Here is a tiny trained network, its code and every weight. The questions are about switching its units off for an input and a class, where a switched-off unit gives its printed mean instead of its output.

import numpy as np


def w(rows, s, z=0):
    codes = np.array(rows[::2]) - 128.0
    scale = np.full(codes.shape[1], s)
    scale[-1] = z or s
    return codes * scale


def norm(h):
    return h / np.sqrt((h * h).mean(-1, keepdims=True) + 1e-5)


def f(y):
    return y / 2 * (1 + np.tanh(0.7978845608 * (y + 0.044715 * y**3)))


def log_softmax(a):
    a = a - a.max(-1, keepdims=True)
    return a - np.log(np.exp(a).sum(-1, keepdims=True))


def net(x, mask):
    res = np.array(x, float).reshape(1, 3) / 4 @ E
    u = 0
    for l in range(4):
        y = f(norm(res) @ A[l][:, :-1].T + A[l][:, -1])
        res = res + np.where(mask[u : u + 10], y, B[l][:, -1]) @ B[l][:, :-1]
        u += 10
    return log_softmax(norm(res)[-1] @ U[:, :-1].T + U[:, -1])


A, B = {}, {}
E = w([
[135,161,131,125,102,10,117,138],'x0',
[110,115,147,46,183,115,203,82],'x1',
[142,76,143,164,229,73,172,146],'x2',
],0.013)
A[0] = w([
[181,81,126,185,163,228,153,170,186],'L0N0',
[116,180,141,37,104,145,137,44,84],'L0N1',
[122,81,83,158,177,153,76,141,2],'L0N2',
[180,162,74,185,14,187,66,229,121],'L0N3',
[231,69,116,222,175,133,76,241,73],'L0N4',
[97,111,112,187,80,39,14,136,36],'L0N5',
[143,81,73,162,153,170,112,211,27],'L0N6',
[142,45,111,254,141,111,104,123,25],'L0N7',
[152,95,236,180,200,116,117,112,98],'L0N8',
[105,157,153,73,70,32,124,131,84],'L0N9',
],0.0083,0.0053)
B[0] = w([
[48,88,53,94,95,152,101,132,218],'L0N0',
[47,187,165,125,128,163,159,173,190],'L0N1',
[100,105,85,129,74,106,140,161,129],'L0N2',
[207,66,85,102,159,160,86,76,254],'L0N3',
[2,143,153,161,98,117,153,156,206],'L0N4',
[178,201,192,134,77,159,124,116,188],'L0N5',
[73,92,66,185,68,127,163,173,145],'L0N6',
[58,162,156,97,129,129,164,186,165],'L0N7',
[152,54,136,121,156,167,138,164,172],'L0N8',
[110,132,53,77,112,65,132,220,185],'L0N9',
],0.0092,0.0085)
A[1] = w([
[100,160,182,171,104,52,117,171,9],'L1N0',
[111,130,174,216,126,124,142,186,130],'L1N1',
[144,43,116,104,217,80,121,103,100],'L1N2',
[109,125,191,146,173,190,115,93,150],'L1N3',
[105,122,30,129,147,77,70,60,1],'L1N4',
[104,132,160,231,115,83,116,145,90],'L1N5',
[182,167,61,172,70,156,79,120,97],'L1N6',
[160,126,252,208,139,50,166,165,80],'L1N7',
[49,132,142,153,143,163,127,92,48],'L1N8',
[126,181,207,199,131,91,128,186,33],'L1N9',
],0.011,0.0047)
B[1] = w([
[87,120,131,83,170,172,95,53,199],'L1N0',
[129,181,104,119,101,170,53,137,191],'L1N1',
[189,125,132,183,154,124,103,98,226],'L1N2',
[107,159,65,122,104,187,140,74,192],'L1N3',
[159,138,162,117,171,158,167,72,133],'L1N4',
[75,204,155,77,128,143,79,127,177],'L1N5',
[147,109,130,151,213,64,140,134,254],'L1N6',
[127,203,175,74,149,158,44,137,216],'L1N7',
[156,163,128,162,95,144,155,163,183],'L1N8',
[104,207,130,123,137,183,91,9,182],'L1N9',
],0.011,0.0052)
A[2] = w([
[101,141,156,130,103,234,167,126,59],'L2N0',
[89,129,123,78,77,125,134,105,46],'L2N1',
[129,138,130,145,58,134,134,97,127],'L2N2',
[183,82,126,191,177,165,237,113,30],'L2N3',
[153,43,110,171,187,194,115,74,59],'L2N4',
[76,99,194,192,110,120,133,197,94],'L2N5',
[170,108,146,81,148,195,142,184,97],'L2N6',
[149,36,154,156,126,169,116,66,18],'L2N7',
[143,65,75,167,133,73,146,166,106],'L2N8',
[238,158,170,133,167,2,103,107,4],'L2N9',
],0.01,0.0044)
B[2] = w([
[153,173,208,218,154,139,180,126,212],'L2N0',
[144,144,94,88,156,126,181,141,158],'L2N1',
[134,109,156,119,155,103,167,124,135],'L2N2',
[139,61,89,157,100,104,1,84,179],'L2N3',
[148,75,35,106,143,13,80,31,253],'L2N4',
[76,98,90,95,114,189,119,176,143],'L2N5',
[188,119,105,139,167,128,137,136,150],'L2N6',
[137,119,101,77,169,110,100,84,178],'L2N7',
[158,130,166,55,67,206,67,92,161],'L2N8',
[157,136,247,205,83,151,206,211,225],'L2N9',
],0.0087,0.0062)
A[3] = w([
[104,155,167,109,69,104,112,108,142],'L3N0',
[72,128,116,123,55,91,161,181,84],'L3N1',
[139,157,119,131,175,188,139,148,157],'L3N2',
[94,129,100,51,113,55,151,146,4],'L3N3',
[167,114,74,136,52,103,64,78,143],'L3N4',
[216,126,246,150,136,94,121,175,33],'L3N5',
[136,179,113,173,168,175,184,128,86],'L3N6',
[82,179,88,109,128,142,173,148,208],'L3N7',
[219,154,193,164,66,110,127,132,73],'L3N8',
[148,200,148,122,124,131,56,117,42],'L3N9',
],0.013,0.0035)
B[3] = w([
[164,131,136,90,227,133,98,112,180],'L3N0',
[153,47,2,166,156,102,96,178,207],'L3N1',
[155,103,166,134,52,85,155,119,182],'L3N2',
[177,146,48,118,126,43,91,140,173],'L3N3',
[182,104,159,157,233,108,198,91,251],'L3N4',
[97,130,216,224,161,115,229,225,236],'L3N5',
[154,136,197,153,71,155,145,106,175],'L3N6',
[158,131,122,75,49,114,124,116,254],'L3N7',
[49,106,185,168,165,87,202,179,208],'L3N8',
[129,126,197,63,152,119,124,145,197],'L3N9',
],0.0093,0.0068)
U = w([
[204,25,55,197,202,146,147,14,119],'0',
[157,127,220,220,206,71,217,212,251],'1',
[17,70,53,197,84,206,102,228,127],'2',
[78,248,210,83,150,159,24,152,34],'3',
[149,181,163,103,12,212,240,75,135],'4',
[160,185,15,56,92,34,160,191,87],'5',
],0.015,0.0029)

Each question gives the input, the list of numbers given to net, and the class t.
The units are the neurons (one row each of A and B). Each row of codes is followed by its name. A weight is (code - 128) times the scale printed after its matrix; where a second scale follows, it is the last column's (A, B and U).
mask holds one flag per neuron, layer by layer. A switched-off neuron (its flag False) gives its mean, the last column of its row in B, instead of its output. The means were averaged over made-up inputs and are rounded, as every weight is.
A unit's drop is (log p(t) with every unit on - log p(t) with that unit switched off) / (log p(t) with every unit on - log p(t) with every unit switched off).
The circuit of an input: a set's keep is (log p(t) with only the set's units on - log p(t) with every unit switched off) / (log p(t) with every unit on - log p(t) with every unit switched off). Starting from the 12 units with the biggest drops (on a tie, the unit counted first), units are removed one at a time, each time the one whose removal leaves the highest keep (on an exact tie, the one counted first), for as long as the keep stays at least 0.8.
units of the circuit, in order: the units of the circuit, biggest drop first
top k neurons: the k neurons with the biggest drops, biggest first
top k neurons in layer l: the k neurons of layer l with the biggest drops, biggest first
drop of u: that unit's drop, to one decimal
input [-8,-6,0], class 0: top 2 neurons -> (L0N3; L0N1)
input [-7,1,0], class 4: top 3 neurons -> (L0N3; L1N6; L1N2)
input [-1,-7,-5], class 0: units of the circuit, in order -> (L0N3)
input [2,0,7], class 3: top 2 neurons in layer 0 -> (L0N3; L0N4)
input [-1,-5,1], class 2: top 2 neurons -> (L0N4; L0N7)
input [1,-8,-8], class 1: top 2 neurons in layer 0 -> (L0N0; L0N5)
input [-8,3,0], class 4: top 2 neurons -> (L0N3; L1N6)
input [0,2,-2], class 4: top 2 neurons in layer 0 -> (L0N1; L0N0)
input [1,-1,-6], class 1: top 2 neurons -> (L0N0; L1N6)
input [4,8,0], class 5: top 2 neurons -> (L0N3; L0N1)
input [-2,0,5], class 2: top 2 neurons -> (L0N3; L0N4)
input [-5,-8,0], class 0: top 4 neurons -> (L0N3; L0N1; L3N4; L2N4)
input [7,0,2], class 3: top 2 neurons in layer 0 -> (L0N3; L0N0)
input [1,5,-1], class 5: top neuron -> (L0N5)
input [-5,8,0], class 4: top 4 neurons -> (L0N3; L0N1; L1N6; L1N3)
input [1,-2,5], class 3: drop of L1N6 -> 0.0
input [5,-4,1], class 3: drop of L0N4 -> 0.6
input [2,-4,-4], class 1: drop of L2N9 -> 0.1
input [1,3,-8], class 5: top 2 neurons in layer 0 -> (L0N9; L0N5)
